Below are the code and all the weights of a small trained network. Each question names an input and a class and asks about switching units off, where a switched-off unit gives its printed mean instead of its output.

import numpy as np


def w(rows, s, z=0):
    codes = np.array(rows[::2]) - 128.0
    scale = np.full(codes.shape[1], s)
    scale[-1] = z or s
    return codes * scale


def f(y):
    return np.maximum(y, 0)


def log_softmax(a):
    a = a - a.max(-1, keepdims=True)
    return a - np.log(np.exp(a).sum(-1, keepdims=True))


def net(x, mask):
    res = np.array(x, float).reshape(1, 4) / 4 @ E
    y = f(res @ A[0][:, :-1].T + A[0][:, -1])
    res = res + np.where(mask, y, B[0][:, -1]) @ B[0][:, :-1]
    return log_softmax(res[-1] @ U[:, :-1].T + U[:, -1])


A, B = {}, {}
E = w([
[132,32,221,58,212,21,159,210,31],'x0',
[190,87,34,96,39,116,212,60,203],'x1',
[232,58,113,41,77,43,144,146,117],'x2',
[128,219,254,39,234,63,50,15,252],'x3',
],0.007)
A[0] = w([
[148,183,21,197,71,205,163,81,213,139],'N0',
[70,205,120,248,146,232,71,135,123,254],'N1',
[28,138,164,220,202,193,96,193,65,240],'N2',
[214,21,164,56,134,1,205,199,47,205],'N3',
[183,118,53,90,62,87,155,58,221,69],'N4',
[51,149,61,218,129,202,215,66,193,156],'N5',
],0.0066,0.0044)
B[0] = w([
[185,237,119,37,122,213,210,31,241,217],'N0',
[109,210,158,206,95,196,122,246,19,219],'N1',
[173,156,178,143,220,44,29,187,92,209],'N2',
[2,202,198,162,50,67,231,181,159,249],'N3',
[172,74,67,75,151,81,82,185,69,188],'N4',
[100,240,206,69,89,196,225,83,197,202],'N5',
],0.0061,0.014)
U = w([
[191,183,134,192,205,185,32,177,69,223],'0',
[115,27,21,192,31,96,178,243,28,137],'1',
[177,150,235,34,239,16,33,42,222,209],'2',
[114,8,2,209,220,211,52,24,80,3],'3',
[97,16,23,143,213,197,66,17,43,3],'4',
[36,4,42,126,211,197,40,42,143,4],'5',
[243,122,13,67,46,194,212,24,218,153],'6',
[34,199,232,136,103,117,205,125,193,134],'7',
],0.0069,0.0061)

Each question gives the input, the list of numbers given to net, and the class t.
The units are the neurons (one row each of A and B). Each row of codes is followed by its name. A weight is (code - 128) times the scale printed after its matrix; where a second scale follows, it is the last column's (A, B and U).
mask holds one flag per neuron, in row order. A switched-off neuron (its flag False) gives its mean, the last column of its row in B, instead of its output. The means were averaged over made-up inputs and are rounded, as every weight is.
A unit's drop is (log p(t) with every unit on - log p(t) with that unit switched off) / (log p(t) with every unit on - log p(t) with every unit switched off).
The circuit of an input: a set's keep is (log p(t) with only the set's units on - log p(t) with every unit switched off) / (log p(t) with every unit on - log p(t) with every unit switched off). Starting from all 6 units, units are removed one at a time, each time the one whose removal leaves the highest keep (on an exact tie, the one counted first), for as long as the keep stays at least 0.8.
circuit, biggest first: the units of the circuit, biggest drop first
unit that matters most: the unit with the biggest drop
top k neurons: the k neurons with the biggest drops, biggest first
drop of u: that unit's drop, to one decimal
input [-6,-6,7,4], class 0: circuit, biggest first : N3, N0
input [0,5,8,-2], class 1: top 4 neurons : N4, N5, N3, N0
input [-2,5,-3,4], class 6: circuit, biggest first : N3, N2
input [-3,-3,-6,-7], class 0: circuit, biggest first : N2
input [-3,0,0,-8], class 6: top 2 neurons : N3, N0
input [-2,-1,-3,5], class 0: circuit, biggest first : N3, N1
input [5,6,6,5], class 7: top 2 neurons : N3, N2
input [7,-1,-6,2], class 0: circuit, biggest first : N0, N5
input [1,4,-3,-4], class 6: circuit, biggest first : N3, N0
input [5,8,3,0], class 1: top 3 neurons : N0, N5, N4
input [-6,7,-6,8], class 6: top 2 neurons : N0, N3
input [3,1,5,4], class 7: top 2 neurons : N3, N2
input [-8,-7,-7,-4], class 0: top 3 neurons : N2, N1, N3
input [4,8,-7,-8], class 7: unit that matters most : N5
input [-3,-2,-6,2], class 0: top 3 neurons : N3, N1, N2
input [5,2,-3,4], class 2: top 2 neurons : N1, N5
input [8,-7,3,3], class 7: top 2 neurons : N3, N4
input [-1,7,-7,-2], class 6: top 2 neurons : N3, N0
input [-2,3,-2,-4], class 6: drop of N3 : 0.4
input [2,5,-6,-8], class 6: circuit, biggest first : N0
input [-8,-6,5,-4], class 0: drop of N1 : 1.5
input [5,-2,7,5], class 7: drop of N0 : 0.0
